(in the rows, 128 means zero)
Group, then class:
[117 122 135 170 129 118 124 126 144 140 145 108 102 131 110 118 134 141
 144 131 118 123 185]	FT.NH
[134 126 142 176 137 114 140 134 144 148 124  56 120 136  99 124 116 143
 128 123 101 148 195]	FF.BG
[137 123 144 156 132 113 133 131 141 121 113  89 140 136  89 131 118 148
 126 124 101 140 171]	BH.HB
[123 115 138 207 135 118 127 134 139 158 153  81 112 133 112 116 151 134
 145 128 110 125 202]	FT.PJ
[104 124 130 152 128 114 125 121 147 134 151 125 119 124 116 119 126 130
 148 129 113 136 195]	FT.QF
[145 118 137 213 128 121 127 126 117 146 127  42  85 127 110 127 114 142
 133 121 109 124 148]	ZG.RP
[133 121 139 175 135 115 135 126 149 142 131  67  94 124  93 116 113 132
 131 135  95 163 193]	FF.Fd
[129 124 127 157 128 122 116 125 156 137 133 108  87 113  83 123 108 132
 141 135  99 145 187]	FF.Fd
[125 120 127 214 127 115 112 112 122 151 135  88  66 118 104 112 115 133
 140 133 103 135 167]	ZG.HJ
[ 97 124 145 170 132 117 125 134 148 128 146 122 144 143 121 123 128 136
 139 126 125 148 192]	FT.QF
[105 125 129 160 125 115 118 136 147 130 147 129 119 133 115 120 132 124
 147 131 107 118 186]	FT.QF
[133 131 130 150 135 109 128 129 154 133 124 109 107 130  95 124 123 132
 130 128  99 147 171]	FF.BG
[143 113 124 163 123 113 108 111 129 135 124 115  87 123 106 121 111 123
 139 134 103 112 141]	ZG.RP
[101 118 134 207 126 117 127 139 146 154 157  79  84 118 103 111 127 136
 150 140 104 131 214]	FT.NH
[129 120 131 157 137 121 119 127 151 153 133  94 101 121  80 124 111 134
 134 133  90 115 195]	BH.BC
[117 124 127 151 124 114 116 118 162 130 149 135 151 133 121 122 124 119
 147 128 114 111 187]	FT.PJ
[131 126 121 204 125 124 113 115 110 145 135  81  67 124 110 117 119 131
 132 127  96 116 147]	ZG.RP
[112 123 130 156 125 124 111 123 153 148 153 148 113 120 123 115 131 129
 148 134 122 109 195]	FT.NH
[124 121 141 172 128 127 123 141 153 154 130  60 108 129  90 128 133 138
 139 128  95 139 215]	BH.BC
[137 119 152 154 129 122 128 136 133 142 113 100 122 136 101 132 121 149
 137 133 100 133 177]	BH.SG
[114 127 158 176 132 104 143 135 152 112 117 111 179 161 131 123 117 144
 134 115 129 149 174]	FT.PJ
[138 135 158 149 139 116 142 140 143 112  97  85 147 142  96 137 117 151
 128 121  93 160 171]	BH.HB
[ 94 127 128 156 127  91 114 122 152 124 146 152 102 128 111 113 120 126
 155 129 110 124 199]	FT.QF
[113 121 126 143 121 114 128 127 152 123 145 154 107 139 117 116 131 131
 138 134 113 116 170]	FT.QF
[137 120 139 182 142 104 131 126 166 151 135  67 117 125  88 122 111 140
 135 136 100 147 195]	FF.PP
[130 128 139 175 136 118 135 138 142 137 130  44 139 129 107 123 121 135
 130 128 108 158 196]	FF.BG
[137 120 131 197 137 114 122 128 148 161 145  45  89 126  90 118 121 140
 131 135  95 138 179]	FF.BG
[141 118 159 213 143 104 150 154 141 157 127   4 144 145  93 119 123 148
 130 124  94 167 205]	FF.BG
[ 97 117 120 191 112 117 114 131 141 164 169 104  71 120 108 112 142 133
 161 132 105 107 208]	FT.QF
[111 121 157 159 140 111 139 149 147 116 123 101 172 164 125 122 129 149
 142 122 125 136 187]	FT.QF
[139 116 157 209 147 112 147 141 152 153 124  19 120 128  88 122 115 157
 132 128  98 158 190]	FF.PP
[137 125 152 150 135 111 139 127 151 135 114  88 127 135 100 129 114 143
 127 127 105 155 202]	BH.BC
[118 127 134 202 129 121 122 143 140 167 166  79  75 127 110 119 143 141
 141 132  99 136 212]	FT.NH
[129 125 138 170 127 113 122 104 140 115 115 119  90 130 108 122  91 133
 135 126 116 120 120]	ZG.NL
[132 127 141 158 138 106 120 135 153 127 124  93 132 137 102 124 109 137
 134 127  97 155 192]	FF.BG
[138 122 150 179 146 117 146 136 159 149 124  34 134 137  82 124 116 147
 132 121 104 152 203]	FF.PP
[132 126 129 187 121 115 110 114 121 131 135 109 101 125 127 126 113 122
 134 130 110 131 157]	ZG.NL
[130 119 142 154 137 118 120 117 151 154 137 100 103 114  97 127 107 132
 141 135  96 137 194]	BH.BC
[130 119 141 230 123 123 126 117 133 148 133  68  84 126 111 123 121 137
 137 130 104 108 140]	ZG.NL
[124 124 145 195 131 120 131 130 139 148 143  91 115 130 120 120 132 131
 142 127 110 110 183]	FT.PJ
[100 133 138 112 135 110 123 126 159  97 120 161 149 142 122 133 111 121
 136 123 127 148 192]	FT.QF
[128 121 147 147 141 108 147 139 156 117 105  78 154 145  88 127 114 143
 132 120 112 163 174]	FF.PP
[127 108 146 172 135 121 125 151 139 153 132  77 115 128  95 123 123 145
 139 132  88 134 179]	BH.SG
[137 123 135 190 129 113 125 105 129 131 116  80  98 133 107 119 105 135
 127 127 112 130 140]	ZG.NL
[120 110 141 187 138 119 110 139 140 159 126  53 120 130  98 130 124 150
 135 130  90 139 199]	BH.SG
[128 122 129 151 131 116 113 124 158 154 133  85 110 116  84 125 103 134
 135 130 104 118 185]	BH.BC
[103 132 130 162 123 113 116 113 152 139 153 154 121 125 128 115 122 119
 148 130 113 130 204]	FT.PJ
[129 119 131 206 125 117 104 114 115 141 123  99  92 129 119 119 101 138
 133 129 100 121 143]	ZG.RP
[135 122 122 187 119 113 115 109 130 134 128  98  92 130 106 128 115 133
 138 131 115 145 147]	ZG.HJ
[144 115 139 232 132 113 119 116 106 151 130  66  99 129 113 123 118 144
 136 124 107 141 138]	ZG.NL
[124 129 141 144 132 109 124 127 154 107 120 131 163 148 120 125 126 140
 138 124 117 147 198]	FT.PJ
[134 115 132 186 137 120 116 115 149 166 131  58 106 117  90 126 124 133
 142  93  89 123 222]	BH.SG
[133 116 141 169 132 117 128 117 141 133 124  94  73 125  85 124 112 134
 136 131  92 117 180]	BH.HB
[129 131 137 108 133 119 138 131 158 104 114 122 142 126 103 128 109 132
 124 114 127 154 138]	FF.Fd
[138 119 149 159 134 116 132 130 146 141 117 106 116 132 112 124 112 142
 144 129 102 148 195]	BH.BC
[100 125 114 132 117 117 113 117 153 122 165 164 120 116 126 125 123 102
 142 136 121  95 171]	FT.QF

Group, then class:
[142  95 108 101 117 117 132 144 145 140 141 179 144  72 120 154 124 147
 137 118  97 132  87]	(70).(23)
[110  93  96  94 145 127 157 115 124 119 128 150 133  87 112 159 205 116
 117 131 117 143 102]	(73).(19)
[134 100 116  93 143 140 137 156 157 144 128 139 156  75 112 182 122 112
 141 144  82 140  86]	(71).(41)
[123  90 112 104 134 123 124 115 130 120 125 148 124 112  91 156 124 117
 123 140 121 122 115]	(74).(36)
[ 88  97 115 108 141 119 134 126 132 142 128 143 128  73 114 148 100 105
 143 136 114 139 109]	(73).(26)
[130  94 110 107 152 122 131 128 142 126 135 165 137  78 115 149 112 121
 137 114 124 136 104]	(70).(23)
[107  88 107 102 128 129 129 143 138 133 136 169 138  53 126 134 102 118
 132 124  84 147  97]	(70).(11)
[125  79 120 109 136 118 142 129 126 124 132 128 137  91 119 165 111 113
 146 147 103 136 100]	(71).(37)
[110 105 101 106 145 112 123 119 125 153 139 145 138 103 135 159 110 122
 137 130 107 147 124]	(73).(7)
[114  98 111 111 154 136 134 121 127 127 126 138 144  93  99 166 104 116
 134 142 107 122 106]	(71).(37)
[116  84 107 110 139 124 129  95 138 130 140 157 136  67 112 174 110 114
 135 121  87 155  94]	(70).(11)
[107  74 133 114 131 150 127 103 134 115 130 148 123  93 104 170 128 113
 123 116 110 120 104]	(74).(36)
[121 118 119 114 135 131 108 101 129 122 123 131 121 120 108 142 117 114
 124 115 115 141 115]	(74).(10)
[112 113 111  96 136 125 126 110 118 132 130 127 135 110 139 132 120 135
 132 114 104 156 115]	(73).(26)
[123  76 121 111 147 122 134 116 130 106 128 154 124 104 109 161 113 114
 129 136 102 112 117]	(74).(36)
[121 107 125 111 142 132 132 129 143 134 134 138 131  98 113 169 121  99
 145 143 112 144 103]	(71).(41)
[130  95 127 103 132 125 139  97 138 130 133 132 133  93 113 175 129 124
 123 127 102 122  97]	(74).(24)
[119 103 118 111 140 117 140 126 111 133 131 133 127 106 115 158 117 123
 133 135 107 137  99]	(71).(41)
[105  79 103 104 147 119 118 115 131 130 129 138 133  84 134 145 161 122
 144 131  84 148 122]	(73).(26)
[112 101 121 121 111 119 140 129 127 128 117 139 144  74 121 151 115 125
 135 146  91 127 116]	(71).(41)
[116  89 120 115 142 127 128 104 128 137 140 152 132 101 122 176 125 126
 125 140 120 107 108]	(74).(36)
[112  85 125  99 135 128 140 118 125 125 135 149 127  96 117 153 111 118
 133 130 111 137 115]	(73).(19)
[131 112 131 123 147 133 136 120 132 134 131 137 110 104 111 155 119 120
 137 127 122 107 113]	(74).(24)
[107  90  86 101 154 125 117  87 138 116 128 120 124  81 122 164  95 113
 139 109  88 159 106]	(73).(7)
[111 121 111 110 158 123 135 125 110 117 119 145 134  91 119 148 111 117
 133 149 108 115 121]	(71).(41)
[121 106 114 108 146 138 146 115 145 129 118 142 121  78 106 153 115 126
 132 150 104 142 106]	(71).(40)
[119  74 109 112 145 118 124 112 115 126 134 155 132  99 120 150 105 125
 125 118  50 131 128]	(73).(7)
[ 60  87 121 114 138 125 129 121 137 132 121 137 147  99  97 160 119 119
 120 121 106 133 105]	(74).(10)
[125  98 107 109 135 125 142 128 156 147 146 158 138  79 123 164 105 110
 127 137 105 172  78]	(73).(7)
[ 96 126 112 111 132 136  94 104 136 124 107 140 122  87 120 140  97 118
 146  94  86 161 114]	(70).(11)
[120  71 112 100 149 113 144 143 106 122 131 164 137  64 124 165 113 127
 131 141  88  91 128]	(70).(23)
[107  79 101 121 136 121 127 119 131 137 135 144 130  91 141 161 112 120
 129 138  93 149 106]	(73).(26)
[125 110 117 101 131 123 130 141 128 125 128 160 137  66 125 145 113 132
 119 130 114 130 124]	(70).(23)
[106  84 111 103 151 115 119 109 143 137 126 136 139 101 129 147 107 116
 106 136  99 149 131]	(73).(26)
[112  99 111 114 138 127 150 137 151 134 131 146 131  59 104 166 101 120
 122 111  98 138 118]	(70).(33)
[126  82 103  99 143 124 120 131 140 135 135 160 137  59 113 162 103 113
 136 129  83 153  94]	(70).(11)
[123  88 127  88 132 130 126 104 143 132 132 142 119  85  91 171 103 120
 122 116 107 132  99]	(74).(24)
[120  89 104 107 143 117 148 115 118 120 138 142 132 104 122 150 119 134
 140 126  86 136 121]	(73).(19)
[168  97 128 119 154 120 147 142 115 134 122 133 144  95 133 151 123 118
 131 165 114 120 134]	(71).(37)
[126  94 120 118 118 132 134 113 132 118 120 134 125 105 111 149 125 130
 127 145 118  87 116]	(74).(10)
[127  95 110 117 145 131 130 101 106 137 135 149 123 100 128 143 113 122
 126 134 103 127 127]	(73).(7)
[114  88 100 136 142 120 110 130 116 121 140 145 126 103 119 151 108 118
 137 118 101 144 109]	(73).(7)
[120 122  99 106 138 134 136 130 123 125 114 144 129  78 116 139 114 129
 148 117 110 150 111]	(70).(11)
[122  84 105 131 140 129 134 119 120 130 130 152 131  87 121 146 111 120
 133 136  95 139 114]	(73).(19)
[120 106 122 107 132 135 118 125 131 135 118 149 124  93 120 150 110 127
 118 114  93 130 121]	(70).(33)
[132 114 112 114 151 113 139 122 124 124 120 113 129 105 133 147 123 118
 139 165 118 148 108]	(71).(37)
[126 103 120 105 135 128 143 123 149 142 128 123 116  85 109 163 111 113
 131 140 110 139 102]	(71).(41)
[135  98 128 107 123 113 122 104 149 120 129 193 119 106 103 164 106 131
 123 114 113 128 122]	(74).(36)
[117 100 130 113 136 135 127 117 132 119 119 145 126 110 122 144 134 122
 119 105 119 119 122]	(74).(24)
[132 100 125 102 135 124 120 138 136 136 118 160 128  48 115 169 113 121
 135 128  89 123  79]	(70).(33)
[137 118 120 140 141 122 144 165 116 166 147 146 125 107 145 155 132 131
 123 157 125 114 105]	(73).(19)
[114 125 114 100 142 128 120 111 134 116 107 141 108  68 115 145 101 125
 123 110 112 141 112]	(70).(33)
[119  97 110 107 134 130 134 108 131 131 130 150 125  99  98 161 111 114
 111 103 108 126 115]	(74).(10)
[123 116 118 107 140 137 142 133 141 124 119 129 125  92 109 148 113 120
 135 139 114 139  97]	(71).(41)
[135 112 126 125 120 128 121 154 100 134 130 135 141  86 132 139 120 132
 125 122 129 126 109]	(70).(33)

Group and class of each row:
[130 138 133 130 136 126 132 128 124 136 132 128 134 132 122 142 132 129
 129 133 129 124 126]	[58].DH
[131 133 128 129 130 128 130 127 125 140 126 128 130 132 130 155 128 131
 128 131 130 131 133]	[58].DH
[131 140 131 128 138 125 133 127 124 141 131 131 134 131 124 154 133 126
 131 136 128 125 131]	[58].DH
[133 137 130 126 134 124 132 128 123 137 132 129 132 134 119 145 134 127
 127 131 131 127 130]	[58].DH
[129 135 130 131 136 123 131 126 123 140 130 128 128 131 126 157 132 125
 128 135 131 127 130]	[58].Ms
[123 127 129 127 138 128 129 128 129 119 130 127 122 117 129 140 130 127
 125 119 128 124 123]	[59].BP
